Each row is shifted at random along 3 fixed directions that mean nothing.
Known rows, with every way that one mark hangs from another
(Z910 Z114 Z677 (Z862 Z322)): [-143  -24   75   20  -16 -121  216   55 -131  147  500  -50 -193  209
  -26  583   78   85 -116  237 -153 -189 -500 -201  -67   82  -92 -300
  -68 -158   28  197 -538  410 -157    0  160  206   89  -91  381 -155
  178  -44  383  108   21  172 -211  155 -235  -92   -3 -119 -122 -151
  262  283  234]
(Z114 (Z322 (Z701 Z87)) (Z572 (Z862 Z20))): [-543   93   36  -55  -63  624   35 -291  263    4 -105   36  -96   33
  193 -384  -95 -184  386   49   40  253 -139  -94 -282  179  155 -309
  134 -267  -95  135   25   68 -208   80  139  176 -144  -18  181   41
   55 -120   69  205 -136 -142  -77 -124  -74 -167  201 -222  338 -250
 -173 -210   62]
(Z97 (Z871 (Z701 (Z87 (Z235 Z754) (Z572 Z862) Z677)))): [-121 -121  458   92    1 -162  254  -85   87   66   70   74   30  -62
  -85  296   35  195  164  -94 -278 -282 -101   33  108  -23 -135  136
   27  206 -169 -124  -53  -51 -250  230 -166  -41  183   97    3 -408
  -42   -8   65   42   98   21   -9  183  -32  105 -153 -169 -172  -99
  431  258   78]
(Z677 (Z701 (Z87 (Z20 Z97 Z235 Z572) Z871))): [-424 -101   70  -50   71  -24  246  124  344  307  -23   67 -102  212
   18  -67   76    4  262   45  -81 -355 -101  -13   82   74 -105 -279
  145 -153 -331   33   -9  135  -44   40  -94  255  162   15   35 -127
  188   55  144  220  199  -35   71  -61 -133  -63  -57  -74   25 -167
   11   23  -49]
(Z20 (Z87 Z677) Z97 (Z572 (Z267 (Z910 Z114 Z322)))): [ -66  -74  508  -33  190 -107  220 -177  241   -2  134  277  -42  -68
 -203  536  -24  311 -368   32 -387 -355 -164 -291  268  -51 -316  228
   23  235    7   54 -125 -271 -655  230  136 -101  480   59  -34 -660
 -116  131   26 -147  -71  268 -208  207 -400  199 -449 -125 -202 -237
  367  522  -24]
(Z235 (Z231 (Z114 Z322) Z871) Z754): [  62 -150  441   48   83 -152  219  -89  -46   32  258  -53   36   41
 -333  632  -96  263   80 -217 -142 -312 -253  -13  105  128 -121  -70
 -101  142  -64   78 -326   -2 -157  330    9   75  292  166   18 -481
  163  -38  132    6  -37  172 -208  131 -268  183 -217 -218  -25 -501
  417  407   84]
(Z701 (Z87 (Z20 Z910) Z871) (Z114 Z322)): [-322  -50  265  -80  102   51  336  -73  120  145  143   84  -15   66
  -81  133  -12  142  237  122 -134 -245  -54  -19   98   96  -44  -68
  -13 -123 -194  106 -149   93 -262  242   51   94  214   97  114 -235
   82   29  166  148   12   34 -125   67 -141   64  -40 -215   -4 -195
  105  227  -25]
(Z114 (Z322 (Z862 Z111)) Z572): [-289  -74  454  -43 -140   68  240 -397   53  -20    1  -19 -235  -29
   12   99  -15   45  242 -179 -217  -57  -74  -87  234   96 -101   -8
   98  105 -188   61  137 -255 -275  221   53   24  -48  247  -65 -348
 -102  -62  -45  -50   34  142 -122   94 -136   79 -180 -136  157 -371
  171  369  -22]
(Z910 (Z322 Z20 Z701) Z677 (Z862 (Z111 Z235))): [-132  -78  384   48   71  113   50 -128  -47 -111  496  137 -134 -114
   61  570   42  138 -171  265 -270  -83 -302 -185   34   79    0  193
 -107  -20  178 -123 -396  -14 -284  223  255   37  292  -37  175 -363
  -20 -270  202  107 -109  109 -275   92  -69   32   -1 -301  -60 -157
  339  222  168]
(Z572 Z267 (Z862 (Z20 Z97 Z235 (Z910 Z114 Z677)))): [-497   -3   78  -22  261  420  170 -428  237   10 -371  276 -337  -74
  294 -428   -5 -139  293 -132   27  -80  120 -271 -160   99  189 -185
  173  -66 -246   97  382  -45 -257    6 -146  185 -131  106 -134 -169
  -38   72 -140  108 -102 -195   -6 -190  -26    0   40   -8  263 -249
 -226 -143  -97]
(Z111 Z87 (Z235 Z231)): [-284  -25  342   57  260  349   22 -277   91   49    0  188  -57 -125
  112   79 -105  -11  158  -60 -145  -92  -25  108  -57   -6   82   69
   45   68 -105  -38  -62 -135 -234  187   45 -120  160  169  -30 -210
   71   27  -36   54  -40  -13 -132  106 -166  130  -58 -205   29 -240
   88   58  -39]
(Z111 (Z87 Z871) Z235 (Z862 (Z20 Z572) Z267 Z322)): [-224 -102  343   96  376  328  199 -236  -28  134  271  302  -74   24
  -30  341   -2  178 -148   39 -134 -165 -256   87 -154  -49   45   65
  -61   -6    6  -17 -322   35 -316   82  164  -63   31   92  159 -124
  119   34  224  136 -113  251 -358  275 -102   25  -55 -300  -35 -140
  175  109  142]
(Z97 (Z111 (Z87 Z20 Z677) Z862)): [-246  -93  480   79  205  487   56 -188   80  -90  -35  220   38 -184
  153  -13  -91  -42  116  -30  -61  144   48   93 -187   -4   82  310
  -27   15  -12  -94  -42 -124 -339  215   42 -261  146  147    6 -285
 -208  -50   12  190  -39  -36 -121  -31  -60   15   39 -213   64 -366
  130  -47   35]
(Z231 (Z114 (Z322 (Z20 Z87 Z910)) Z572) Z235 Z871): [-387    0  201  -62   91  376  146 -438  294  -71   30  -26  -86  -85
   24 -318 -130   49  275 -111  -35   58   -4  -81  -88  294  110 -208
   41   29 -199   37   88 -168 -358  282  -37  202  149  368 -134 -292
   28   -4  -55  196 -156  -43 -166 -161  -94  -50   39 -301  357 -563
   96 -205  -56]
(Z87 (Z235 (Z231 Z114) Z754) (Z677 Z701)): [-193  -89  123  119   58  323   35   51  103   31  139  264  220  127
  -72  226  -49   57  112  101    4  139 -345  -76 -367  277  126 -184
 -135 -303  -17   11 -412  310 -179   77  197   12  248  -44  316 -242
  107 -120   66  333  -96 -128  110 -100 -106 -101  247 -100   84 -372
   -8 -223  265]
(Z871 (Z701 (Z87 (Z235 Z231 Z754) (Z572 (Z862 Z20))))): [-182  -83  263   66   37  261   76    0   98   -1  132  284  207   33
  -21  295  -73  157   60   69  -97  -33 -204  -46 -259   39  100   13
  -32 -123   35 -146 -295  133 -301  238  109 -102  197 -233  244 -262
   55 -213   75  141 -128  -36  -22   85  -97   18   72 -283   -6  -86
  233  -18  173]
(Z20 Z87 Z97 Z111 (Z235 Z754)): [-267 -196  288  154  188  -46   16  -20  167  -79  127  110  214  -82
   70  433   28   64 -118  -78 -169 -148   40 -178  159   58  -92   61
  -82 -106  -46  -35 -188 -152 -437  326   44  -82  501 -152   28 -496
   56 -124  -37   24 -185  161  -62   32 -345   28 -104 -230  -20 -352
  252  142   43]
(Z114 (Z322 Z862) Z572): [-324  -16  257   -4 -123  168  140 -245   36    1   89  -19 -176   58
   -3   94    4   18  200  -91 -127   38 -191  -39   68   63  -44 -135
   27  -54 -131  118  -35  -78 -252  172  143   84  -23  143   96 -278
  -39  -74   66   33  -22   69  -92   71 -160  -72  -58  -84  137 -289
   72  237   81]
(Z231 (Z114 (Z322 (Z20 Z111))) (Z235 Z754) (Z871 Z701)): [-137 -113  113   88   24  340  -15 -103  111 -190  352   -6  177   29
  -91  179 -111  134  105   51  -15  168 -295 -108 -208  316  172  -56
 -221 -166  110  -18 -393  101 -308  301  108  166  358  103   82 -336
   51 -296   79  276 -188  -45 -144 -151  -78 -159  175 -352  253 -545
  242 -167  184]
(Z871 (Z701 (Z114 (Z322 (Z20 Z235 Z910)) (Z572 Z862)))): [-379    2  122 -105 -129  -62  284 -119  183   69   19   25 -259   90
   13   17  -40  116  282  -91 -177 -252  -67 -156  188   18  -10 -209
  125 -113 -199  105  124   60 -243  161   71  169   88  183    3 -374
  -21  -40  -20  -38    8    0 -149 -160 -124   68 -117 -144  196 -224
   -9  253 -105]
(Z235 (Z231 (Z871 (Z701 (Z114 Z322 (Z572 Z267))))) Z754): [-362    8  177  -11   -4  292  124 -269  139  113 -216   36  -65  104
  -98  -93 -150  -49  508 -215    1   12 -244 -122  -60  184   20 -348
   73  -84 -237  212   17  161  -63   80  147  275   18  132   70 -187
  138   19  -96  114  -49 -101    3 -130 -241   65  -10 -109  233 -499
  -53   56   25]
(Z97 (Z111 (Z862 Z20)) (Z871 (Z701 Z87 Z114))): [-207 -126   93   55   42  322  109  130   19   43  244  118  157   65
   -1  212  -11   71  169  339  -91  -36 -298 -134 -291   32   40   48
  -94 -275  170  156 -410  322 -316  128  115   79  202 -162  201 -107
   47 -274  219   69  -35   33 -170   13  -54 -163   88 -324   45 -254
  232   47  153]
(Z322 (Z701 (Z87 (Z572 Z862)))): [-243  -26  399  -34  -27  113  137 -267  169   23  -65   11 -190  -71
   48   -8  -46   97  178  -33 -278 -132  -12   12  101   13   22   85
  159  176 -161  -93  171 -257 -283  248  -38   14   70  132 -110 -291
  -86   15  -18   25   55  -37  -44   32  -67   76 -179 -172   15 -130
  256  219  -68]
(Z910 (Z20 (Z87 Z572) (Z111 Z235)) Z322 Z677 Z862): [-514   71  152   20   89  143  118 -200  165   77  200  114 -182  -27
  332   83    0 -177  102  250   -7   39 -138 -218 -107   59  -58 -284
   38 -130 -195  -40 -190  130  -47  -11   92  230  165  -59  272 -190
  102  -22  136  329  -39    2 -121  -81 -258  -39  121 -229   51 -188
  -51 -198   58]
(Z267 Z572 (Z910 Z20 (Z677 Z701) (Z862 Z111))): [   0  -57  376  -83   17   72  178 -127   73  -43  298  102 -191  -35
   -7  452   27  172   -6  280 -165 -112 -345 -283   -6   30  -97   51
   75   39  106 -114 -183  104 -311   35  156  -20  155  -23   72 -241
  -96 -137   54  -38   59  127  -52   77 -116   60 -191 -158  -50 -220
  224  270  124]
(Z97 (Z111 (Z87 Z235 (Z572 (Z862 Z267)))) Z871): [-109 -193  476   95  115  107  221 -123  105   31  205  134   63 -130
  -30  173   59   95   71 -157 -243  -63 -193  -95  -81  -82  -64  147
   -7   33   -9  -27 -208 -100 -389  184  -94  -53   46   98   48 -256
  -49  -92  106   57   58  149 -128  223  -83   15  -42 -195   -5 -246
  441  174  111]
(Z231 Z114 (Z235 Z754) (Z871 Z701)): [-155  -91  -12   92   20  222   70  -87   63   -1  148  -73   12  133
  -10   62  -80   92  267   -6  -15   54 -293  -22 -253  308  174 -252
  -83 -111  -64   11 -220  256 -120  113   -3  233  145  177   -8 -142
  163 -139   60  266   15 -135   35 -119  -59 -179  163 -168  184 -448
  193 -211  150]
(Z111 Z87 Z235 (Z862 (Z20 Z572 Z910) Z322)): [-535   17   42    3  302  500  199 -380  160  102 -118  295 -263   41
  287 -147  -69 -129  225    8    9  -36  -22   17 -214    9  125 -202
  123 -182 -212   30    1   56 -179  -25   90   30  -25  211   64  -14
   55  122   33  154 -104   -3 -258  -50 -110  -47    1 -202  242 -237
 -248 -220  -32]
(Z677 (Z701 (Z87 Z572))): [-155    4  358   10  124  430    2 -130  182  -43   91  181   28  -78
   14  -20  -49  145  -26  285 -160   17 -204  -10 -105   60   79  207
   -5   69  101  -37 -109 -177 -441  268  182 -118  223  -87   21 -260
 -102 -141   13   87  -89  -11  -17   80  -43  -76   37 -233  -21 -149
  249  109   54]
(Z20 (Z97 Z111) Z235 Z572 Z910): [-146 -251  360   10  169  182  182 -190  246 -189   25  329   -4 -120
   57  133   78  187 -151   68 -275  -87  -20 -311  155  -77  -69  259
  -29   11  140  -48  -59 -312 -689  323  205 -190  306  -86  -60 -545
 -179 -210 -124 -107 -207  204 -206    7 -262   21  -72 -129   45 -221
  264  214   11]
(Z235 (Z231 Z114 Z871) Z754): [-113 -146  279   45   69   30  195 -200   42   97  -75  -36  -70   77
 -156  191 -112   60  360 -241  -46 -142 -158    0  -37  215   19 -226
   30   45 -252   57  -59   61    8  170  -79  177  155  235  -68 -268
  168   52  -12  133   31  -45  -29  -58 -215  111 -148 -118  126 -534
  144   75   19]
(Z87 (Z20 Z111) (Z235 Z231 Z754) (Z871 Z701)): [-406 -251  190   98   12  425   76 -201  184   52 -180  267   79   35
   99 -165  -57  -69  501  -50   23  200  -63    7 -224  177  236  -45
  -21 -213 -285 -213   62   61  -17  110    8   57  129   -1  177 -208
   22 -174 -167  416  -39 -295  145 -157  -45   52  116 -182  259 -287
 -115 -375   75]
(Z267 (Z572 (Z862 Z20 Z111)) Z677): [ -48  -78  494   16   53  309  120 -434  213  -41  -56  175 -108 -124
   34  -23  -46   60  201  -86 -147  -55  -66  -32    1   87   20  211
  186  128    3 -162  174 -210 -253   82  -88 -198  -43  167 -183 -133
 -131  -29  -61  -60  -67   15  -67  -72    5   94  -48  -84   81 -219
  121   92  -20]
(Z871 (Z701 (Z87 (Z20 Z235)) (Z114 Z572))): [-353    6  230  -56  -81  -32  275   -4  208  186   49   38 -136   62
   41   38  -69  161  198  111 -214 -332   -7  -18  115   43  -36 -102
  128   51 -226   -6   84   55 -243  224   -2   23  203  115   -5 -271
   16  -40   34   66  126   34  -40  -67 -151  112  -61 -259  -19 -138
  179  284 -134]
(Z871 (Z701 (Z87 Z677) Z114)): [ -91  -33  430    5   88  246   55 -152   66  -65  137  174   83 -103
  -56  209 -127  308  -88  342 -306  -94 -119  -27   23   82   27  369
  -86  180  158   -7 -115  -93 -532  349  214 -237  326  -27   -6 -419
 -140 -110    0   12 -102   24  -93   80 -109   85  -35 -284 -179 -117
  342  282   39]
(Z20 Z97 Z235 (Z910 (Z111 Z862) Z322 Z677)): [-294  -82  343  -21  137 -194  246 -254   51    5   95  133 -297  -64
  163  382  136   93  -31   50 -185 -386   13 -227  350  -25 -190    3
   14  107 -142   14    2 -130 -373  205   61   40  201   34  -46 -531
  -37    0   34  -75  -56  189 -193   29 -277  105 -182 -110 -106 -243
  204  283  -54]
(Z862 Z20 (Z111 (Z87 Z572 Z677 (Z871 Z701)))): [-147 -203  505  -17  176  231  174 -199  195  -33   48  247  104  -85
  -78  113 -110  208   52   52 -227   -6 -176  -34   41  125  -57  239
   -7   14  -20 -122 -186  -56 -277  213   -7 -192  169   19   37 -281
  -37  -64  -15  259  -23   55 -114  115  -14  130 -133 -282  -41 -302
  316   38  124]
(Z20 (Z572 (Z862 (Z111 Z87) Z322)) (Z910 Z677)): [ -95 -142  623  -86  192   62  223 -500  165  -99   18  224 -254 -176
   20  226  -11  181  -63 -112 -289 -177  -41 -192  224  -19  -77  250
  131  272   52  -73  132 -291 -489  213   87 -174   32  145 -118 -457
 -195   42 -103 -145  -99  203 -278  152 -192  197 -247 -217    5 -253
  282  269  -17]
(Z87 (Z572 Z267 (Z862 Z322)) Z677 Z871): [ -39  -79  605   85  185  385  129 -477   49  -69   -7  308    3 -153
 -198  -50   29  223    8 -170 -243   99 -161   25  -41    6   11  415
  -31  238   17  -87   22 -292 -505  198   12 -177  -66  184   12 -414
 -193    5  -34  119 -150   -2  -75  190   81   35  -21 -101  -67 -103
  301  104  157]
(Z677 (Z701 (Z114 (Z572 Z862)))): [-260   32  166  -15  -69  222  175  -84  149  125  -14   53 -235   95
   21 -134   -2   81  170   84 -108 -103 -115  -57  -63   72   79  -59
  102  -10  -14  101   96   48 -321   72  196   55   -1   97    0 -213
  -33  -96   33  -17   52  -38  -41  -50  -45  -63   44  -78  128 -217
   23  194  -41]
(Z862 (Z20 Z572) Z267): [ -23 -185  398   13  162  253  218 -193  113   12   40  257 -168  -33
  -67  119  -61  260 -150   58 -195 -177 -246 -199   -7  -33   64   93
   10  114   41  -38  -57 -206 -283  221   87  -44  122  -23  -59 -239
  -36  -98   36   81 -123  106 -169  107 -179   83 -126 -175    5 -139
  241  296   39]
(Z677 (Z701 (Z114 (Z322 Z862)))): [-259   -4  194  -66  -68 -127  262  -92   48  187   87  -66 -332  130
  -63  201  -27  134  222  -21 -193 -413 -112  -49  209   76  -85 -111
   68   55 -216  163  102  -46  -88  153   18  201   96  252  -95 -376
   11   46   91  -38  191   28  -66  -16  -77   54 -237  -69   88 -272
   95  472 -120]
(Z572 (Z267 (Z910 Z20 (Z677 Z701) (Z862 Z111)))): [-143  -17  240  -40  157  453   22 -221   59 -101   84  219 -154  -79
  114  111    0   30   95  217  -47  110 -344 -359 -239   99  127   24
   30  -87  102   22  -94  113 -306    9  158  115   52  -47   65 -139
  -90 -141  -39  130  -70 -117   78   16  -39  -62   19 -133  121 -306
   24   12  141]
(Z701 (Z87 (Z572 Z267 Z862) Z871)): [-229  -13  408   26  127  382   72 -274  128   39  -43  166   29  -44
  -12 -142   31   35  191  -45 -150   91 -121   37 -118   26   85  132
   61   27  -70   -5   29  -92 -391  140   17    8  -41   41   12 -140
  -56   15   25  107  -63  -66   62  147    6  -80   67 -117  -11 -107
  183  -18   94]
(Z322 (Z20 Z97 Z235 (Z572 Z267))): [-245 -149  192   50  156  197   96  -11  260  -36   68  243   -1   18
  -42   73   48   92  -72  -52 -172 -159 -147 -221   57  -41   -9   20
    0 -137  -42   29 -155 -109 -398  214   39   65  317   14  -10 -322
  -27 -134   61   76 -122   35  -52  -46 -193  -52  -57  -64   21 -221
  130  153   59]
(Z910 (Z20 (Z87 Z572 Z871)) Z111 Z322 Z677 Z862): [-448    8  133  -48  -20   47  152 -101  125  147  275    2 -133   70
  207  177   68 -185  187  259   49   84 -353 -258  -91  140 -134 -401
   19 -261 -192   47 -325  347   54  -63   99  363   76 -163  387  -94
  152   -9  271  405   59   -4   -8  -15 -236 -111  103 -186   11 -257
   42 -232  192]
(Z910 Z20 Z322 Z862): [-304   21  165   77  142  649   66 -363   25  -88   57  121 -233 -101
  275 -106  -76 -125  167  303   51  228 -175 -128 -365   68  198   30
  -38  -24  -19   22  -39  -67 -224  128  167   80   38  -29   92 -159
  -41 -182   79  231 -136 -196  -81   14  -60  -89  109 -220  173 -117
  -40 -151   68]
(Z267 (Z572 (Z862 (Z111 (Z87 Z871) Z235))) Z677): [-188  -39  541    8   88   44  172 -447  214  124  -29   63 -156  -87
   58   50   17  -15  344 -246 -229 -175   -5  168  192   62  -98  116
  244  174 -202 -153  214 -140 -159  -30 -145 -123  -89  389 -206  -97
  -33  201  -38  -71  136   87  -52   24  -19  154 -117  -25   -2 -238
  116  112  -74]
(Z111 (Z235 Z231) (Z862 Z322)): [-314   -2  -35  144  136  478    5 -104 -129  101  209  231   51  169
   63  217   24  -74  161  100   14  109 -359   26 -353   27  151 -204
  -69 -371   -1  105 -494  315 -175  -30  238   76   17  -25  366    6
  240 -140  193  141 -167  -15 -165   43 -150 -189  220 -122  102 -172
 -105 -173  224]
(Z862 (Z111 (Z87 Z20 (Z677 Z701)))): [-305  -87  195   14  126  382   43   35  223   57   55  169  102   53
   92  -21  -63  -90  190   69  -18  150 -246  -72 -181  196   54  -79
   24 -345  -59   22 -287  235 -116   27   68    6  162   -1  156  -20
   67  -58   78  351   54 -128   58  -77  -75 -115  137 -143  111 -405
  -35 -202  140]
(Z20 (Z87 Z677) Z572): [-147 -111  297   42   98  136   21   16  197    9  162  173  145   26
  -41  256  -20  122 -165  119 -211   20 -260 -135   21   19  -89   35
  -22 -112   66    5 -296   23 -331  154  201  -90  335 -105  158 -306
    1   -4   94  124 -137   70  -47   55 -283  -79    4 -100 -106 -194
  196   13  178]
(Z572 (Z267 (Z677 (Z701 Z87))) (Z862 (Z322 (Z20 Z97)))): [-300   59   50  -38   89  192   24  -82  249  180   23  132  -43  161
 -109   21   28  -56  266 -217  -17 -241 -336 -117 -126  118  -29 -266
  152 -251 -131  196 -139  201 -119  -57 -127  341   14   80   44   -5
  149  100  193  101   26 -140   37 -128 -104 -141  -37  -46  131 -298
 -104   46   21]
(Z322 (Z20 Z97 (Z111 Z862)) (Z701 Z87)): [-574  -98   28   15   38  537 -105 -119  248  -83  -77  105   59   61
  186 -182  -41 -173  240  206  -29  253  -58 -111 -175  174  183  -87
    3 -398  -95   48 -139   42 -339  157  171  193  274 -110  133  -94
   -1 -156   30  253 -160 -170  -38 -240 -176 -198   23 -211  227 -395
 -168 -261   71]
(Z701 Z87 (Z114 (Z322 Z862) (Z572 Z267))): [-445  137  355  -14   40  603   38 -442  120  -61   -3  150  -23  -87
   68 -170  -88  -14  163  137 -119  203  -39  -83 -148  169  102   68
    3   -1   -6  203   85 -148 -592  259  296  -16   28  107   59 -241
 -163  -44  -30    2 -185   41  -54   38 -113  -75  128 -240  146 -289
   18  151   27]
(Z910 (Z322 (Z20 Z87 Z572) (Z862 Z267)) Z677): [-346  -59  226    7   98  224  -37 -187  130   12  174  188  -86   28
   10  221  -27  -48    4   71  -60  120 -386 -235  -85  142   14 -205
   -3 -259  -95   68 -206   74  -74   63  178  266  191  -49  208 -238
   17   19  122  256 -114   -3  -60  -76 -285 -129  -46 -133  107 -271
  -45 -107  188]

Rows
[-163 -152  302   56  180  241  321 -347  108   37    7  301  -71  -70
  -68  154  -58  112   72 -200 -126 -232 -215 -194  -63   45  -91  -39
   11   -2  -74    2 -156 -151 -262  121  -63  -13   54  128  -15 -127
   33 -131   49   42  -14  243 -253   30 -229  133 -135 -222   99 -295
  179  341   -1] : (Z862 (Z20 (Z97 (Z111 (Z235 Z754)))) (Z267 Z572) Z322)
[-395   -4  122   36  124  509   71 -181  129   84  -52  145  180   73
   53 -264  -36  -70  315  316  -55  276 -154   -6 -224  287  108  -68
  -50 -277  -87  157 -202  246 -277   72  188   21  101    1  205   11
   83   26   86  336 -109 -149   84  -55  -82 -173  283 -101   12 -207
  -87 -274  165] : (Z701 (Z87 Z677 Z871) Z114)
[-170 -147  402  -15   54 -200  364 -199  142   59   29   39 -323  -59
  -14  280  -17  155   58  -25 -208 -508    9 -197  322  -80 -221   83
   36  309 -225  -17   28 -336 -222  280 -166   85  298  161 -193 -508
   10  -83   77   18  132   84 -221   87 -310  276 -422 -212  -77 -243
  282  519 -213] : (Z910 (Z20 Z97 Z111) Z322)
[-480   44   66   19  -15  380   77 -171  210   43   71  116  -14   33
  200 -146  -19 -132  186  -52   16  123  -71 -121 -157   69   55 -247
   64 -283  -40   65 -111   71 -244   57  130   81   -5  -20  207  -78
  100 -143   88  133 -174   22 -177  -62 -157 -134  229 -217  270 -268
 -129 -155   45] : (Z114 Z322 (Z572 (Z862 (Z20 Z87 (Z111 Z235)))))
[  -7 -159  411  195  279  693 -131 -304  -42 -226    9  234  240 -169
  -84  140  -96   81   76   60    1  326 -216  -26 -294  151  227  279
 -177   21  213  -76 -271 -127 -407  356  289 -193  254 -138   86 -321
   -6 -258  -83  131 -365  -90  -78   91 -126  -24  127 -225   85 -358
  217 -114  236] : (Z235 (Z231 Z871) Z754)
[-314   11  253  -90  -30   53  204   -3  248  106  185   83   12  111
  -89  155  -40   52   70   89 -205 -210 -165 -248  148   56 -105 -129
   20 -169  -74  207 -225   38 -337  217  137  177  342   70   89 -241
   10    2  169   44  -66  125 -137  -59 -298    8  -40 -230   24 -298
  107  322  -41] : (Z701 Z87 (Z114 (Z322 (Z20 Z111 (Z572 Z267)))))
[-228 -212  112  -43   71   87  300  -59  226   41   -2  244 -104  108
  111   90   50   45  125   37 -142 -134 -181 -374   71   72   -3 -217
  110 -307  -99  -11 -137   88 -166   90   34   78  153  -52   24 -147
   97  -99  -19  122 -104   51  -88  -92 -158  -27    2 -125  174 -233
   19  -26   40] : (Z862 (Z20 Z235 Z572 Z910) Z111)
[ -23 -223  247   74  -23    7   80  103  -85  -23  359  134    2  105
 -113  581   76  223 -142   65 -188 -116 -249 -162    6    2    6  112
 -134 -165  139  -68 -382   39 -285  265  102   -9  289 -138  114 -363
   15 -229  178   70  -91   79 -133  115 -121  -88 -122 -202  -20 -199
  269  262  171] : (Z322 (Z862 (Z20 Z111)))
[-326  -78   48  -46  -97  140   43 -186  106    7   98   67  -46  184
  -56  172    6 -102  357 -122  -32  174 -417 -260   22  218    9 -390
   41 -509 -233  138 -227  178   14  -15   51  361  108  113  190  -91
   76   75   46  247  -90  -74   10 -224 -252 -165  -98    2  328 -457
 -284  -45  131] : (Z114 (Z322 (Z20 Z111) (Z862 (Z267 Z677 Z910))))
[-373   42  205  -21 -137  290   97 -235   72  -13  123   23 -247   66
    0  118  -17    3  112   32 -175  101 -318 -186  -43  118   52 -173
   23 -102  -74  186  -52  -18 -356  119  239  220   27  121  151 -284
  -85  -50   56   51  -11   35 -113    6 -119  -66  -66 -121  198 -337
   65  279   82] : (Z910 (Z114 (Z322 Z701 Z862) (Z572 Z267)))
[-154  -24  117  -82   20  206  175 -126  257   26  115  193 -161  113
  -97  228  -50  122   46  119 -165 -131 -432 -321  -14   91  -45 -209
   95 -168  -22  100 -203   76 -194   26  110  164  188   67  128 -181
   14   31   99  110  -83   33 -140  -92 -191   13 -144  -78  147 -280
   18  220   56] : (Z862 (Z20 (Z572 (Z267 Z677 (Z910 (Z114 (Z322 Z701)))))))
[-475 -133  204   67  262  474  -76 -403  263   -4 -184  198  103 -112
  186 -250  -81  -96  206   -4  -80   98  140  -87  -48  142   65   49
   27  -32 -119  -28   55 -226 -366  198   72   19  245  -16  -58 -261
  114  -57 -183  120 -209  -58  -99  -90 -273   16   13 -200  177 -422
  -50 -264  -62] : (Z20 Z87 Z97 (Z111 (Z235 (Z231 Z871))))
[-329   41  285   13  122  421  117 -291  141   24 -124  145   32  -64
  104 -220 -109    0  207  243 -141   78   18  -30  -87  205   73   79
   16    6  -97   97   15  -36 -358  209  111 -106  167  111   -3 -162
  -54   50   -9  167  -95  -89    9  -61 -124   -9  123 -154  -17 -209
   24   -5   -7] : (Z701 (Z87 Z677) Z114)
[-268   34   96  -53    6  163  177  244  228  171  340  109   52  204
  -79  215  -22  122  -20  335  -84 -199 -302 -112  -80   76  -50 -159
  -28 -261   54  155 -403  259 -269  146  266  115  306 -113  272 -170
  101 -126  300  136   24   82 -104  -12 -191 -125  129 -206   -5 -180
   93  214   72] : (Z677 (Z701 (Z87 (Z20 Z572)) (Z114 Z322)))
[-328  -70  303   38  146  640    1 -635  168 -133 -273   30  -84 -144
   27 -278 -254  -83  497 -115   28  267  -45    5 -217  354  226  -70
   19   85 -208   56  224 -235 -125  251   55  124   48  278  -93 -298
  -18  -24 -229  217 -166 -185  -60 -203  -97   89  -13 -225  396 -611
  -48 -204   -4] : (Z235 (Z231 (Z114 (Z322 Z701)) Z871) Z754)
[-105   16  172  -40   81   52  127 -153   43   83   82  112 -213   47
  -60  266   27   64  172  -31 -158 -164 -406 -252   41   23  -89 -170
   64  -70 -112  137 -150  105 -112  -15    1  192   91  159   33 -170
   40   48   71   72   29  -57   47   56 -225  -11 -142    2  -22 -218
   82  200   63] : (Z572 (Z267 (Z910 Z322 Z677)))
[-325    5  330  -49   66  -85  369  -66  258  258  -40  112 -205   37
   37   12  -19   95  157  -42 -235 -490  119  -89  187  -17  -83  -87
  186  130 -338   18  201  -92 -210  207 -134   73  221  258 -148 -274
   -2  149   56   37  135   66  -12  -55 -175  161 -102 -160  -51 -124
  158  356 -218] : (Z701 (Z87 (Z20 Z235 (Z572 Z267))) Z114)
[-397   37  312  -42  -86  289   94 -278  181   36   -5  -18  -44   16
   -5 -118   -6  -23  295  -36 -141  139 -158   15    2  142  -26 -115
   82  -55 -115   86   -7    1 -296  126  147   98  -85   83  162 -184
   14    8   81  145  -58  -28  -77   31  -85  -62   70 -154   99 -217
   56    4  108] : (Z114 (Z322 (Z701 (Z87 Z677 Z871))) (Z572 Z862))
[-427   82  218 -108  -67  257  163 -282  241  150 -223   48 -226   31
   91 -292 -133   33  361   66 -197 -128  -74  -81   22   99   47 -127
  185   85 -219  159  294  -13 -279   99   67  134   13  185 -116 -126
  -65   55 -113   15   87  -90   64  -91 -148   61  -59 -174   89 -244
   26  192 -151] : (Z871 (Z701 Z87 (Z114 (Z572 Z267))))
[-511  -14  125   13  111  368  194 -307  115  104  -86   86 -174   48
  109 -103  -89   -7  257  105  -83 -129   58   46 -124  119   81  -46
   75  -45 -259   90   69  -32 -293  155   28   94   62  174   45 -166
   17  -10   89  134   19  -44 -144  -81 -117    8 -101 -214  123 -265
  -33   81  -71] : (Z111 (Z862 (Z322 (Z701 (Z87 (Z20 Z97)) Z114))))
[-159 -117  345   63   76  250  116 -313   73  -35 -131  105  -65  -44
  -52  110 -157   28  283 -148  -51   -1  -98    4 -122  191  130  -69
   17   37 -185   30   52  -94 -141  201   -2   21  164  194  -38 -321
   -2  -25 -122   94  -52  -64  -15  -63 -194  130 -111 -157  171 -460
   66   81    9] : (Z235 (Z231 Z114) Z754)
[-230 -171  256   35  201  498  -55 -348   99  -54  139  165   43 -103
 -131   70 -104  127   64   17 -160  147 -407 -140 -164  179  184   45
  -56 -170  -24   26 -178 -143 -243  223   87  166  168   22  107 -170
   38  -92   15  284 -186  -71 -116   13  -91  -29 -128 -333  200 -293
  129  -56  146] : (Z862 Z267 (Z322 (Z20 (Z87 Z871)) Z701))
[-432   29  186  -75 -142   -2  295 -123  217  222  -90   55 -109  115
   80 -117  -77  100  306  129 -244 -209  -48  -46   81  141  -74 -197
  126   38 -291   56   82  133 -217  108   41   31   90  176   38 -181
   22   70   12  144  134  -41   62  -75 -162   85   13 -136  -48 -164
   83  129  -73] : (Z871 (Z701 (Z87 Z235 Z677) (Z114 Z572)))
[-210  -43  307   62   94  411   75 -319  -70  -92  197  140  -41  -37
  -28  162  -68  147  -11  155 -152  125 -198 -118  -97  132  136  133
 -137  -70   79  155 -133 -102 -449  264  294  -18   82   50   99 -325
  -87 -131   47   42 -176   79 -137   81 -120  -60   45 -150  103 -247
  101  249  127] : (Z701 (Z114 (Z322 (Z862 Z267))))
[-299  -60  269  133  322  667  -80 -180  168 -120   95  221   99 -191
  209  -91  -90  -37   39  120  -16  220  -15   67 -289   62  237  207
  -58 -113   25 -100 -105 -117 -374  278   73 -233  222   16   60 -193
  -75 -149   -6  260 -171 -113  -32   10  -30  -78  182 -265  104 -214
   74 -221   89] : (Z111 (Z87 (Z20 Z235)))
[-180  -72  176  -78   41   81  110  -40  198   33   31  184 -253  113
   49   80   95   86   29   90 -107  -86 -270 -224   21  -20   31 -130
  101 -119   71   19  -33  145 -246  -16  235  126   34  -91   90 -259
  -50  -28   27    9  -45  -32  -49  -56 -157 -122   23   31   57 -154
  -18   20  109] : (Z20 (Z572 Z862) (Z910 (Z677 Z701)))
